Below are the code and all the weights of a small trained network. Each question names an input and a target symbol and asks about switching units off, where a switched-off unit gives its printed mean instead of its output.

import numpy as np


def w(rows, s, z=0):
    codes = np.array(rows[::2]) - 128.0
    scale = np.full(codes.shape[1], s)
    scale[-1] = z or s
    return codes * scale


def f(y):
    return y / 2 * (1 + np.tanh(0.7978845608 * (y + 0.044715 * y**3)))


def softmax(a):
    e = np.exp(a - a.max(-1, keepdims=True))
    return e / e.sum(-1, keepdims=True)


def log_softmax(a):
    a = a - a.max(-1, keepdims=True)
    return a - np.log(np.exp(a).sum(-1, keepdims=True))


def net(x, mask):
    ids = ['ΓΣΦβδζλμπτψ'.index(c) for c in x.split()]
    T = len(ids)
    res = E[ids] + P[:T]
    q, k, v = (res @ M[0].T for M in (Q, K, V))
    z = softmax(np.where(np.tri(T) > 0, q @ k.T / 3**0.5, -1e9)) @ v
    res = res + np.where(mask[0], z, O[0][:, -1]) @ O[0][:, :-1]
    y = f(res @ A[0][:, :-1].T + A[0][:, -1])
    res = res + np.where(mask[1:9], y, B[0][:, -1]) @ B[0][:, :-1]
    return log_softmax(res[-1] @ U[:, :-1].T + U[:, -1])


Q, K, V, O, A, B = {}, {}, {}, {}, {}, {}
E = w([
[115,167,121,115,167,87],'Γ',
[38,61,156,159,94,155],'Σ',
[91,113,151,164,127,103],'Φ',
[100,106,140,110,158,186],'β',
[140,168,79,137,158,41],'δ',
[132,82,128,136,125,194],'ζ',
[82,73,107,164,94,121],'λ',
[61,144,165,79,144,187],'μ',
[47,165,121,76,97,133],'π',
[132,142,71,79,112,164],'τ',
[5,103,161,144,43,104],'ψ',
],0.019)
P = w([
[201,162,151,140,147,129],'0',
[108,122,105,157,112,203],'1',
[137,176,56,66,182,102],'2',
[236,202,165,139,65,142],'3',
[75,28,126,176,161,127],'4',
[131,253,89,145,120,201],'5',
],0.015)
Q[0] = w([
[162,184,126,114,99,139],'head 1',
[107,254,126,128,87,152],'head 1',
[209,152,226,94,55,105],'head 1',
],0.01)
K[0] = w([
[141,130,189,205,96,116],'head 1',
[161,215,118,178,78,187],'head 1',
[43,191,46,254,211,202],'head 1',
],0.0083)
V[0] = w([
[128,89,155,143,41,160],'head 1',
[131,85,121,244,119,44],'head 1',
[210,33,21,146,116,164],'head 1',
],0.011)
O[0] = w([
[100,19,103,147,185,43,247],'head 1',
[5,162,246,140,165,118,99],'head 1',
[78,169,46,243,177,177,29],'head 1',
],0.013,0.0012)
A[0] = w([
[108,162,116,167,43,54,77],'neuron 1',
[130,127,190,181,163,159,153],'neuron 2',
[177,136,133,136,255,149,122],'neuron 3',
[99,82,224,55,151,44,9],'neuron 4',
[180,183,83,161,156,250,252],'neuron 5',
[165,42,102,91,144,73,250],'neuron 6',
[14,188,143,161,157,131,140],'neuron 7',
[79,68,120,99,118,180,194],'neuron 8',
],0.0087,0.0028)
B[0] = w([
[30,119,124,21,226,224,146],'neuron 1',
[92,198,99,143,171,52,166],'neuron 2',
[65,61,163,191,102,138,146],'neuron 3',
[143,127,218,170,89,150,209],'neuron 4',
[141,128,169,165,143,115,245],'neuron 5',
[76,67,67,114,211,254,201],'neuron 6',
[107,143,38,61,116,126,230],'neuron 7',
[211,155,147,129,158,60,196],'neuron 8',
],0.0088,0.011)
U = w([
[92,174,143,119,180,90,118],'Γ',
[201,129,93,134,129,123,223],'Σ',
[232,138,187,73,44,72,81],'Φ',
[167,148,126,191,156,129,101],'β',
[174,66,221,105,178,164,40],'δ',
[62,44,174,87,159,157,189],'ζ',
[142,87,207,103,109,2,254],'λ',
[164,85,112,37,112,136,121],'μ',
[81,195,198,140,113,159,37],'π',
[54,121,103,196,94,129,112],'τ',
[165,94,145,51,162,177,90],'ψ',
],0.0076,0.0044)

Each question gives the input, a string of symbols that net reads in full, and the target symbol t.
The units are the heads (3 rows each of Q, K, V and O) and the neurons (one row each of A and B). Each row of codes is followed by its name. A weight is (code - 128) times the scale printed after its matrix; where a second scale follows, it is the last column's (O, A, B and U).
mask holds one flag per unit, heads first, then neurons. A switched-off unit (its flag False) gives its mean, the last column of its rows in O or B, instead of its output. The means were averaged over made-up inputs and are rounded, as every weight is.
A unit's drop is (log p(t) with every unit on - log p(t) with that unit switched off) / (log p(t) with every unit on - log p(t) with every unit switched off).
The circuit of an input: a set's keep is (log p(t) with only the set's units on - log p(t) with every unit switched off) / (log p(t) with every unit on - log p(t) with every unit switched off). Starting from all 9 units, units are removed one at a time, each time the one whose removal leaves the highest keep (on an exact tie, the one counted first), for as long as the keep stays at least 0.8.
circuit, biggest first: the units of the circuit, biggest drop first
most important unit: the unit with the biggest drop
k most important neurons: the k neurons with the biggest drops, biggest first
drop of u: that unit's drop, to one decimal
input ψ λ δ, target ζ: most important unit => neuron 6
input Γ δ ζ π Σ μ, target ψ: circuit, biggest first => (head 1; neuron 6)
input μ ψ λ Γ Γ β, target Φ: circuit, biggest first => (head 1; neuron 6)
input δ δ λ Σ β, target Γ: circuit, biggest first => (head 1; neuron 2; neuron 8)
input π δ Γ, target ψ: 2 most important neurons => (neuron 6; neuron 7)
input λ ζ Σ Σ δ π, target ζ: circuit, biggest first => (head 1; neuron 6)
input δ δ Σ ψ Σ Γ, target δ: circuit, biggest first => (head 1; neuron 4; neuron 6)
input λ Σ δ λ Γ δ, target τ: circuit, biggest first => (head 1; neuron 3)
input β τ ζ λ β ψ, target ζ: circuit, biggest first => (neuron 1; head 1)
input Σ ζ Φ μ Γ Σ, target ψ: circuit, biggest first => (head 1; neuron 6)
input τ Σ Γ, target β: circuit, biggest first => (head 1; neuron 5; neuron 7)
input Σ λ Γ, target ζ: circuit, biggest first => (head 1; neuron 3; neuron 8)
input δ Γ Σ ψ δ μ, target δ: 3 most important neurons => (neuron 4; neuron 6; neuron 7)
input μ Σ δ τ Σ, target π: circuit, biggest first => (head 1)
input Σ λ τ λ μ, target β: circuit, biggest first => (head 1; neuron 5)
input Σ λ Γ λ μ β, target Γ: 2 most important neurons => (neuron 2; neuron 6)
input μ Σ δ Σ, target ζ: 3 most important neurons => (neuron 6; neuron 1; neuron 5)
input τ β ζ, target β: 3 most important neurons => (neuron 5; neuron 7; neuron 3)
input ζ ζ ζ, target τ: 2 most important neurons => (neuron 3; neuron 8)
input Σ ζ δ, target ζ: most important unit => neuron 3
input λ Γ μ τ Σ β, target β: drop of neuron 1 => 0.0
input δ δ Σ π, target π: drop of neuron 6 => 0.1
input Σ δ ζ β Σ μ, target Σ: drop of head 1 => 0.6
